[-39 -21   0   2  -2  25  12  14  36 -26  -8   1  -9   7 -27  25 -18] -> <28>
[  9   9  -4 -12  27   6  18  29   4  14  19 -12 -11   7  20   1  10] -> <28>
[-34 -30   1   4 -20  31   7   8  31 -23 -10   6  -8   4 -12  15 -20] -> <20>
[ 26  31  -6 -17  48  -1  21  37   5  25  24 -21 -13   7  28  -2  15] -> <28>
[  9   2   1   3 -15   2  -3  -7   6  -1  -2   4   2  -2  21   1   9] -> <28>
[-10 -12  -1  -4  10  29  10  23  23 -10   1  -6  -9   4  -3   3  -4] -> <28>
[-37 -32   0   3 -13  33   9  14  35 -31  -9   6  -9   6 -20  20 -25] -> <20>
[-13 -23   4  12 -35  16  -9 -13   7 -18 -12  14   8  -5   2   3 -10] -> <28>
[-14 -13   1   6 -12  23   9  12  23 -13  -4   1  -6   2 -14   7 -16] -> <28>
[-38 -39  -1   0  -7  34  14  17  40 -30  -9   2 -12   6 -26  25 -22] -> <20>
[-39 -34   1   8 -33  24   2 -11  25 -32 -15  16  -6   1 -16  28 -23] -> <20>
[-56 -51  -5  -8  22  36  33  45  52 -22   2 -13 -30  14 -35  33 -27] -> <20>
[ 45  31  -4 -16  40  -6  21  36 -13  49  26 -25  -6   2  31 -18  27] -> <28>
[-18 -18   1   2   0  25   6  19  33 -18  -3  -1  -8   4 -16   3 -12] -> <28>
[ 23  15  -2 -10  22  -1   9  13  -9  19  11  -8 -11   4  26   0  15] -> <28>
[-23 -17   2   5 -10  24   5  13  26 -24  -7   0  -7   2 -17   8  -8] -> <28>
[-20 -28   3  10 -31  27  -3  -7  18 -27 -15  13  -8  -2  -6  12 -18] -> <20>
[ 50  59   0  -5  22 -10   2  10 -12  30  16 -10   5  -3  45 -24  27] -> <28>
[ 38  40   0  -7  24 -11   2   3 -12  30  18  -9   4  -2  49 -18  28] -> <28>
[-29 -28   1   5 -21  31   6   0  29 -29 -10   7  -8   5 -19  19 -16] -> <20>
[-34 -35   0   6 -29  18   7  -6  29 -35 -16  15 -10   4 -18  30 -25] -> <20>
[ 32  18   0   1   0  -5  -2  -7 -27  18   7   1   2  -2  34  -2  22] -> <28>
[-1 -2  0 -2  6 13  7  8  5 -3  3 -3 -7  1  6  7  1] -> <28>
[ 41  25  -3 -13  37  -3  13  22   2  26  26 -19  -9   5  37  -8  19] -> <28>
[ 45  30  -3 -11  25  -6  12  15  -8  26  22 -13  -6   3  32 -11  23] -> <28>
[-37 -39   0   5 -22  30   7  -3  31 -10 -13   8 -10   6 -23  19 -24] -> <20>
[-32 -34  -1   2  -7  32  12  17  39 -16  -4  -1 -13   8 -23  18 -16] -> <20>
[ 3 -3 -1 -5 11 15 13 20  9  0  9 -8 -8  5  7  0  2] -> <28>
[  6   7   1   1 -11   8  -2   2   6   0   1   3   0  -1  25  -5   4] -> <28>
[-25 -25   0   1  -5  32  14  21  35 -23  -9   1  -8   4 -20  14 -16] -> <28>
[ 37  40  -2 -12  41  -5  17  28 -11  28  26 -19  -5   3  31 -15  34] -> <28>
[-43 -32  -2  -3  14  28  21  30  44 -24  -2  -8 -15   9 -20  14 -17] -> <28>
[-46 -45  -3  -2  -1  29  23  24  44 -27  -7   1 -20  11 -28  27 -14] -> <20>
[-32 -19   0   1  -5  33  13  17  39 -23  -5   0 -12   6 -21  17 -21] -> <20>
[-20 -12   2   4 -16  22  -1  -4  20 -17  -7   2  -3   0  -3   1  -8] -> <28>
[ 32  24  -3 -12  24   0  10  13  -6  45  14 -13  -8   4  32  -5  12] -> <28>
[  5  11  -4 -11  26   4  20  30  13   8  13  -9 -13   6  15   1   6] -> <28>
[ 42  42  -2  -9  44  -3  13  36  -9  31  25 -21  -5   1  45 -25  28] -> <28>
[17 -2 -3 -7 21  7 15 18 10  7 11 -9 -9  5 10  5  8] -> <28>
[-19 -20   1   3  -8  27   5  13  26 -31  -8  -1  -4   2  -9   9  -8] -> <28>
[-27 -30   0   0  -5  20  13  17  33 -25  -7  -1  -7   5 -16  18  -7] -> <20>
[-27 -22  -2   0   2  25  13  22  39 -21   4  -3  -4   6 -21  15 -14] -> <28>
[ 59  40   0  -9  26  -7   2  15 -14  26  22 -13   4  -2  46 -23  24] -> <28>
[ 41  37  -2 -10  26  -5   7  17 -13  27  22 -13  -2   0  43  -4  27] -> <28>
[ 49  39  -1  -8  28  -1   6  15 -21  32  23 -15   5   1  42 -27  28] -> <28>
[-34 -29   2   6 -24  27   3   2  29 -26  -9   8  -6   3 -17  15 -15] -> <20>
[ 27  30  -3 -13  20  -6   6  15  -9  27  19 -12  -5   1  30  -8  19] -> <28>
[ 32  25   0  -1  -2 -11  -2 -12 -18  17  12   1   4  -4  34 -10  16] -> <28>
[ 4 -1  0  1  1 14  8 11 15 -2  3 -2 -3  3 -3 -1 -4] -> <28>
[ 44  43   1  -5  13 -13  -5   1 -25  31  18  -7   8  -4  50 -24  37] -> <28>
[-33 -30  -1   0  -3  32  18  16  48 -25  -3   0 -12   7 -22  24 -21] -> <20>
[-37 -27  -3  -6  11  36  24  47  48 -20   1  -7 -21  10 -30  17 -17] -> <28>
[ 24  14  -4 -13  35  -1  19  24   2  23  20 -13 -11   5  24   0  15] -> <28>
[-43 -36  -2  -1 -11  32  15  12  41 -28  -8   5 -15  10 -31  31 -28] -> <20>
[-43 -47   0   9 -28  21   7 -14  24 -32 -24  16 -10   3 -22  29 -26] -> <20>
[  3  -4  -6 -16  49  14  26  47  27  11  17 -23 -20  12   9   5   1] -> <28>
[21 13 -1 -6  7 -6 11 -2 -4 18 11  0 -1  2 28  0 11] -> <28>
[ 37  24  -2 -10  32  -7   8  19  -6  21  20 -12  -6   3  34 -11  21] -> <28>
[-35 -40   0  10 -30  26   2  -8  32 -36 -16  14  -8   4 -24  32 -27] -> <20>
[  3   2  -2  -1  46  11  15  31   9  -4   8  -7 -10   5   8   3   2] -> <28>
[-20 -14   2   3 -21  22   2   0  18 -18 -10   6  -1   0 -11   6 -11] -> <28>
[-31 -41   3  11 -14  25  -3 -15  14 -31 -19  20  -1   0 -12  19  16] -> <20>
[10 10 -2 -7 10  1  8 10 -4 13  3 -6 -5  2 19  0  8] -> <28>

[ 34  -5  21   9  18  12  15 -28   6 -10 -23  18  16   4 -10 -18   4  -1
 -22  29   2 -14  -1] -> (75)
[  3  37   2  21   4 -21 -10  39   3   3   1  -1  44 -16  -5 -15  15  -9
   6  27   0  -2  -1] -> (84)
[ 34  -7  29   6   7   2  45 -43  -7 -29 -18  13  22  34  -6  -9  -8   4
   6 -24 -11  -5   7] -> (75)
[-16 -23 -18 -15 -14 -10 -27 -19  -2   5   3   9 -15   2  -3 -13  -6   7
   2 -22  -3   9   0] -> (75)
[-10  -1  -6 -11   3  24   7  -5   0  13 -10  -4 -36  -9   1  23   1   5
 -36  30  16 -12  -4] -> (84)
[  2  -5 -29  20   2   3  12  11  -5  -9   9 -25 -21   9  -3  27   7   1
  14  -3 -11  15   7] -> (84)
[  2 -25 -25  10   7  11  14  16  -1   8   2 -16 -29   0  -1  33   9   4
 -24  34   1   9   2] -> (84)
[ 10 -19 -33  29   6   4  21   2  -3 -12   6 -22 -39   6 -11  31  11   2
  -1  11  -9  15  11] -> (84)
[-17  47  11   8  -3 -16 -19  33   0  -2   3  -5  46 -12  -4 -13  10 -10
  24  -2   0  -1   2] -> (84)
[ 33  -4   2  18  13 -12   5   8  11  12  -9  15  31 -12  -9 -20  12  -5
 -33  48   1  -6  -4] -> (75)
[ 35  -5  24   5   7   3  32 -37  -4 -23  -7  10  19  24  -3 -12  -7   1
  13 -28  -9   0   7] -> (75)
[ 32  -5 -13  28   8 -10  -3  14   8   7  -2   9  20  -8 -12 -15  15  -4
 -36  50  -1  -4  -2] -> (84)
[-21  60  24  -3   0  10  -7  12  -5 -20  -1 -13   2  -2  -5   4   0  -3
  41 -21   4  -6   5] -> (84)
[ 25 -10  20   0   0  -7  33 -26 -12 -22 -17   3  25  34   1   1  -9   4
   3 -24 -14   1   4] -> (75)
[ 14 -21 -15  23   4   5  -5 -11  11 -10  19  -3 -26   2 -16  -3   4  -3
  21  -2  -9  12   9] -> (75)
[ 25 -12  -1  14  13  -2  10   0  10  23 -11  15  15 -10  -2 -16  10  -2
 -47  52   4 -10  -4] -> (75)
[ -1  37   9  16   2 -20 -11  32   2   0   3  -2  44 -11  -1 -13  14 -11
  12  17   1  -6  -3] -> (84)
[-28  61  23 -22   2  18 -18  15  -2  -6  -9  -7 -10  -8  -1   7  -1  -2
  21  -4  13 -10  -1] -> (84)
[ -7 -17  -5 -12 -15 -19   5 -15 -18   2  -9   5  14  13  13   4  -8   6
 -17 -28  -7   5  -1] -> (75)
[ 19 -29 -25  32   8   8   4 -15   2 -18  10 -13 -44   9 -21  12   9   2
  17   7  -9  12  17] -> (84)
[ 40  -6  18   3  16   9  21 -21  10   2 -13  23   9  -3  -6 -16   2  -2
 -31  37   4 -19  -2] -> (75)
[-21   3 -11 -14   7  23  10   8  -1  17  -5 -15 -29 -13  10  30   1   5
 -31  24  11  -5  -5] -> (84)
[-17 -18  -5 -17 -17 -31   5   4 -20  17  -1  -1  27  18  21   7 -12   6
  -5 -34  -9   8  -7] -> (75)
[ -8   1 -10  -2   7  22   6  -1  -3  11 -10  -7 -39  -7  -4  29   2   5
 -28  24  11  -5   0] -> (84)
[  7 -40 -16  -1  -9   3 -33 -29  17  -2  23  13 -25  -5 -13 -25  -5  -1
  31 -23  -4   6   7] -> (75)
[-29  25   7 -32   4  34  -8   5   1   9 -11  -6 -32 -14   2  20  -4   6
 -16   7  21 -13  -3] -> (84)
[  3 -46  -8  -5  -8  -1 -30 -27  11   7  24  14 -27   0  -9 -34  -8   1
  29 -20  -4   9   4] -> (75)
[  6  -3  11   2  -4 -13  31 -15 -20 -19 -12  -2  23  22   5  11  -6   4
   5 -40 -13   9   4] -> (75)
[-20  28  15 -27   8  26  -6  -1   1   7  -9  -2 -29 -12   1   8  -4   3
 -14  13  19 -18  -5] -> (84)
[-18 -26 -11 -13 -15  -8 -44 -11  16  10  21   9 -14  -9  -1 -30  -8  -1
  33 -37  -2   9   0] -> (75)
[ 43  -3  32  -5  11   4  31 -22   1  -8  -8  18  21  16   6 -15  -9  -2
  -8   2   0 -13  -2] -> (75)
[-19 -34 -15 -13 -22 -15 -32 -21   4  12  13  14 -17  -3   2 -24  -9   4
   7 -29  -4   9  -2] -> (75)
[  8  34   0  17   4 -18  -9  32   7   5  -3   3  45 -13  -4 -19  16  -8
  -9  34   2  -4  -5] -> (84)
[ 37  -8   8  11  12  -2  16 -11  11   4  -5  16  12  -7  -6 -25   6  -5
 -24  38   1 -10  -3] -> (75)
[-20  49  31  -5  -2   3 -15  14  -6 -25  -2  -7  15   1  -5  -3   2  -5
  34 -25   4  -4   3] -> (84)
[ 52 -13  26   5  15  12  33 -37   6 -15 -14  21  14  17  -7 -20  -3  -1
 -14  18   0 -14   1] -> (75)
[-28  15   3 -29   5  37  -2   4   1  13 -11  -7 -39 -16   0  19  -3   5
 -22  19  15 -11  -5] -> (84)
[ 36 -17  29   3  19  -2  43 -42  -6 -22 -18  18  20  30  -4 -16  -6   3
  -1 -10  -7  -8   5] -> (75)
[-24 -30 -16 -16 -20 -12  -6 -10 -13  12  -5   5   5   6   9  -1 -11   8
 -22 -22  -4  10  -5] -> (75)
[  8   1  19  -2  -5 -12  33 -19 -17 -17 -10  -1  27  24   9   4 -11   4
  14 -32 -12   4   2] -> (75)
[-39  26  10 -31  -3  19  -8   6  -4   5 -11  -5 -27  -8   6  15  -6   4
   1  -2  15 -10  -4] -> (84)
[-32 -18 -12 -16 -23 -22 -29  -5  -6  14   2   6   5   1   7 -11  -7   4
   0 -19  -4  13  -4] -> (75)
[ 24  16  -8  21   5 -22  -3  29   7  14  -5   6  44 -16  -3 -17  16  -8
 -26  52   1  -4  -6] -> (84)
[ 18 -28 -19  27   6   5  11  -8   0 -18  12 -14 -22   8 -10  15   6   1
  17   2 -14  12  11] -> (84)
[ -6  -4 -29  12   3   8   7  16  -5   1   2 -19 -29  -2  -2  32   7   5
 -13  12  -2   9   4] -> (84)
[ -4 -17   2 -13 -12 -15  21  -8 -15   1 -11  -3  41  16  18  12  -9   8
 -13 -24  -7   5  -2] -> (75)
[ 15 -30 -16  14  -1   9 -23 -26  16 -12  16   8 -43   0 -18 -20  -1   0
  35 -10  -5  10  10] -> (75)
[-46  39  14 -26  -6   9 -23  23  -2   4   1 -10  12 -10  10   8  -3  -3
  18 -15  10  -4  -4] -> (84)
[ 34 -39 -15  31   6   9  -9 -41  13 -27   9   6 -35   6 -30 -19   7   1
  27  -1 -10  12  17] -> (75)
[-12 -36 -19 -14 -16  -8 -37 -22   8   7  19  18 -23  -3  -5 -24  -9   1
  16 -25  -2   9   1] -> (75)
[-17  51  22  -6  -1  -4 -23  25   2 -10   4  -4  27  -9  -2 -13   3  -7
  40 -13   4  -4   1] -> (84)
[  0 -13 -31  16   3   4  17  15  -3   0   8 -23 -30   1  -2  27   9   2
 -10  11  -6  14   6] -> (84)
[-27  55  12  -6  -5 -12 -20  62  -2   8  12 -18  42 -11  14   1   5 -11
  37 -11   5   0  -6] -> (84)
